Below is a small trained network, with its code and all its weights. Each question gives an input and a target symbol and asks what happens when units are switched off, that is, made to give their printed mean instead of their output.

import numpy as np


def w(rows, s, z=0):
    codes = np.array(rows[::2]) - 128.0
    scale = np.full(codes.shape[1], s)
    scale[-1] = z or s
    return codes * scale


def norm(h):
    return h / np.sqrt((h * h).mean(-1, keepdims=True) + 1e-5)


def f(y):
    return np.maximum(y, 0)


def softmax(a):
    e = np.exp(a - a.max(-1, keepdims=True))
    return e / e.sum(-1, keepdims=True)


def log_softmax(a):
    a = a - a.max(-1, keepdims=True)
    return a - np.log(np.exp(a).sum(-1, keepdims=True))


def net(x, mask):
    ids = ['αγδθμξφ'.index(c) for c in x.split()]
    T = len(ids)
    res = E[ids] + P[:T]
    r = norm(res)
    for j in range(3):
        rows = slice(3 * j, 3 * j + 3)
        q, k, v = (r @ M[0][rows].T for M in (Q, K, V))
        z = softmax(np.where(np.tri(T) > 0, q @ k.T / 3**0.5, -1e9)) @ v
        o = O[0][rows]
        res = res + np.where(mask[j], z, o[:, -1]) @ o[:, :-1]
    y = f(norm(res) @ A[0][:, :-1].T + A[0][:, -1])
    res = res + np.where(mask[3:19], y, B[0][:, -1]) @ B[0][:, :-1]
    return log_softmax(norm(res)[-1] @ U[:, :-1].T + U[:, -1])


Q, K, V, O, A, B = {}, {}, {}, {}, {}, {}
E = w([
[96,169,104,164,181,112],'α',
[128,139,35,177,169,129],'γ',
[73,165,60,185,219,161],'δ',
[78,179,29,146,213,194],'θ',
[95,211,2,113,148,191],'μ',
[136,109,4,101,141,202],'ξ',
[92,238,37,108,97,85],'φ',
],0.012)
P = w([
[155,80,164,102,169,74],'0',
[249,175,66,123,116,139],'1',
[176,153,140,192,90,152],'2',
[75,73,52,164,158,109],'3',
[148,206,119,50,151,161],'4',
[141,144,192,182,66,160],'5',
[8,64,108,146,132,124],'6',
[121,177,147,57,115,157],'7',
],0.019)
Q[0] = w([
[168,161,157,81,80,164],'h1',
[128,135,173,217,8,150],'h1',
[171,80,179,153,70,70],'h1',
[136,100,108,191,175,99],'h2',
[64,58,90,90,154,83],'h2',
[193,129,201,231,55,110],'h2',
[73,137,98,249,141,109],'h3',
[102,173,116,155,180,213],'h3',
[48,144,45,4,137,49],'h3',
],0.013)
K[0] = w([
[103,157,86,93,141,132],'h1',
[192,86,163,97,199,80],'h1',
[200,153,78,131,234,131],'h1',
[183,107,121,185,128,142],'h2',
[106,115,238,187,84,186],'h2',
[207,151,88,100,224,113],'h2',
[140,133,221,196,167,163],'h3',
[79,70,132,118,141,190],'h3',
[77,157,164,107,5,157],'h3',
],0.016)
V[0] = w([
[100,192,162,57,141,64],'h1',
[174,96,159,149,90,82],'h1',
[125,170,129,195,159,160],'h1',
[85,180,131,104,117,158],'h2',
[122,100,186,119,196,130],'h2',
[158,107,129,92,159,189],'h2',
[158,76,126,102,97,89],'h3',
[175,135,108,132,72,93],'h3',
[116,165,168,139,180,3],'h3',
],0.017)
O[0] = w([
[176,161,85,145,237,39,171],'h1',
[117,144,163,55,130,105,66],'h1',
[99,120,129,192,72,75,161],'h1',
[162,94,104,143,184,51,149],'h2',
[197,121,64,184,100,252,2],'h2',
[84,148,70,72,193,230,93],'h2',
[22,76,143,60,133,141,60],'h3',
[92,116,208,160,215,104,172],'h3',
[46,98,172,189,64,1,80],'h3',
],0.0095,0.0073)
A[0] = w([
[103,110,127,148,182,94,154],'n1',
[138,105,88,113,230,148,63],'n2',
[136,91,160,48,153,230,19],'n3',
[87,120,180,118,43,128,25],'n4',
[166,140,72,138,126,89,119],'n5',
[51,125,181,56,121,112,126],'n6',
[254,194,242,76,200,90,2],'n7',
[150,73,156,12,145,240,14],'n8',
[150,112,86,123,160,136,133],'n9',
[119,174,151,184,131,104,116],'n10',
[104,83,100,157,98,178,146],'n11',
[147,45,98,160,170,144,109],'n12',
[176,142,108,141,156,206,100],'n13',
[205,175,134,58,148,96,24],'n14',
[131,164,105,158,97,174,124],'n15',
[144,65,81,105,240,122,43],'n16',
],0.018,0.0082)
B[0] = w([
[135,159,119,105,105,125,215],'n1',
[146,150,121,114,100,123,191],'n2',
[113,64,39,68,82,125,195],'n3',
[93,120,181,133,128,192,142],'n4',
[113,125,166,125,151,173,237],'n5',
[255,77,141,125,196,131,166],'n6',
[91,250,105,69,126,216,246],'n7',
[109,66,35,46,80,135,210],'n8',
[98,144,147,135,147,123,187],'n9',
[122,117,108,96,139,165,209],'n10',
[165,166,143,82,121,103,190],'n11',
[84,150,130,112,174,145,152],'n12',
[41,84,137,150,151,120,220],'n13',
[116,216,126,97,162,83,205],'n14',
[174,107,118,163,141,101,193],'n15',
[166,199,143,81,102,133,178],'n16',
],0.02,0.011)
U = w([
[122,135,159,126,165,45,232],'α',
[158,114,222,121,143,201,198],'γ',
[40,156,182,182,53,140,187],'δ',
[197,172,97,194,90,144,140],'θ',
[58,130,115,211,211,181,4],'μ',
[101,90,65,79,122,162,173],'ξ',
[105,255,150,90,132,181,97],'φ',
],0.0084,0.0011)

Each question gives the input, a string of symbols that net reads in full, and the target symbol t.
The units are the heads (3 rows each of Q, K, V and O) and the neurons (one row each of A and B). Each row of codes is followed by its name. A weight is (code - 128) times the scale printed after its matrix; where a second scale follows, it is the last column's (O, A, B and U).
mask holds one flag per unit, heads first, then neurons. A switched-off unit (its flag False) gives its mean, the last column of its rows in O or B, instead of its output. The means were averaged over made-up inputs and are rounded, as every weight is.
A unit's drop is (log p(t) with every unit on - log p(t) with that unit switched off) / (log p(t) with every unit on - log p(t) with every unit switched off).
The circuit of an input: a set's keep is (log p(t) with only the set's units on - log p(t) with every unit switched off) / (log p(t) with every unit on - log p(t) with every unit switched off). Starting from the 12 units with the biggest drops (on a tie, the unit counted first), units are removed one at a time, each time the one whose removal leaves the highest keep (on an exact tie, the one counted first), for as long as the keep stays at least 0.8.
units of the circuit, in order: the units of the circuit, biggest drop first
top k neurons: the k neurons with the biggest drops, biggest first
which heads matter: for each layer, one digit per head in row order, 1 if its drop is at least 0.15 and else 0, layers parted by /
drop of u: that unit's drop, to one decimal
input δ ξ φ ξ φ ξ, target δ: units of the circuit, in order -> (h3, n7, n4)
input ξ γ φ α, target α: units of the circuit, in order -> (h2, n7)
input φ γ α φ δ δ ξ α, target ξ: which heads matter -> 101
input μ ξ φ φ ξ φ γ, target α: units of the circuit, in order -> (h2, n7)
input θ φ ξ, target θ: which heads matter -> 001
input θ θ φ φ ξ μ, target θ: which heads matter -> 011
input ξ φ φ ξ θ φ, target ξ: which heads matter -> 000
input ξ φ α ξ, target δ: which heads matter -> 100
input φ θ ξ γ δ, target ξ: which heads matter -> 101
input μ φ δ γ μ θ δ, target μ: which heads matter -> 111
input γ ξ μ, target γ: which heads matter -> 001
input μ φ θ γ ξ δ, target μ: top 2 neurons -> (n13, n7)
input θ φ φ, target θ: top 2 neurons -> (n7, n15)
input φ φ θ θ μ, target μ: which heads matter -> 100
input γ θ φ, target γ: top 3 neurons -> (n6, n4, n7)
input ξ γ δ μ θ, target μ: top 2 neurons -> (n13, n7)
input δ φ μ, target δ: which heads matter -> 001
input μ φ φ, target μ: which heads matter -> 110
input φ φ ξ φ γ δ φ, target θ: which heads matter -> 101
input μ μ θ, target μ: which heads matter -> 000
input φ γ φ φ φ θ α, target μ: which heads matter -> 101
input φ θ φ θ, target α: which heads matter -> 110
input δ ξ φ φ ξ θ, target δ: top neuron -> (n7)
input θ γ φ δ ξ α, target θ: top neuron -> (n7)
input φ φ δ μ γ, target μ: top 3 neurons -> (n13, n7, n8)
input φ φ γ α α, target γ: top 2 neurons -> (n4, n7)
input γ φ δ, target γ: top 2 neurons -> (n6, n7)
input φ φ γ α, target γ: top neuron -> (n6)
input μ ξ φ ξ, target α: drop of h3 -> 0.0
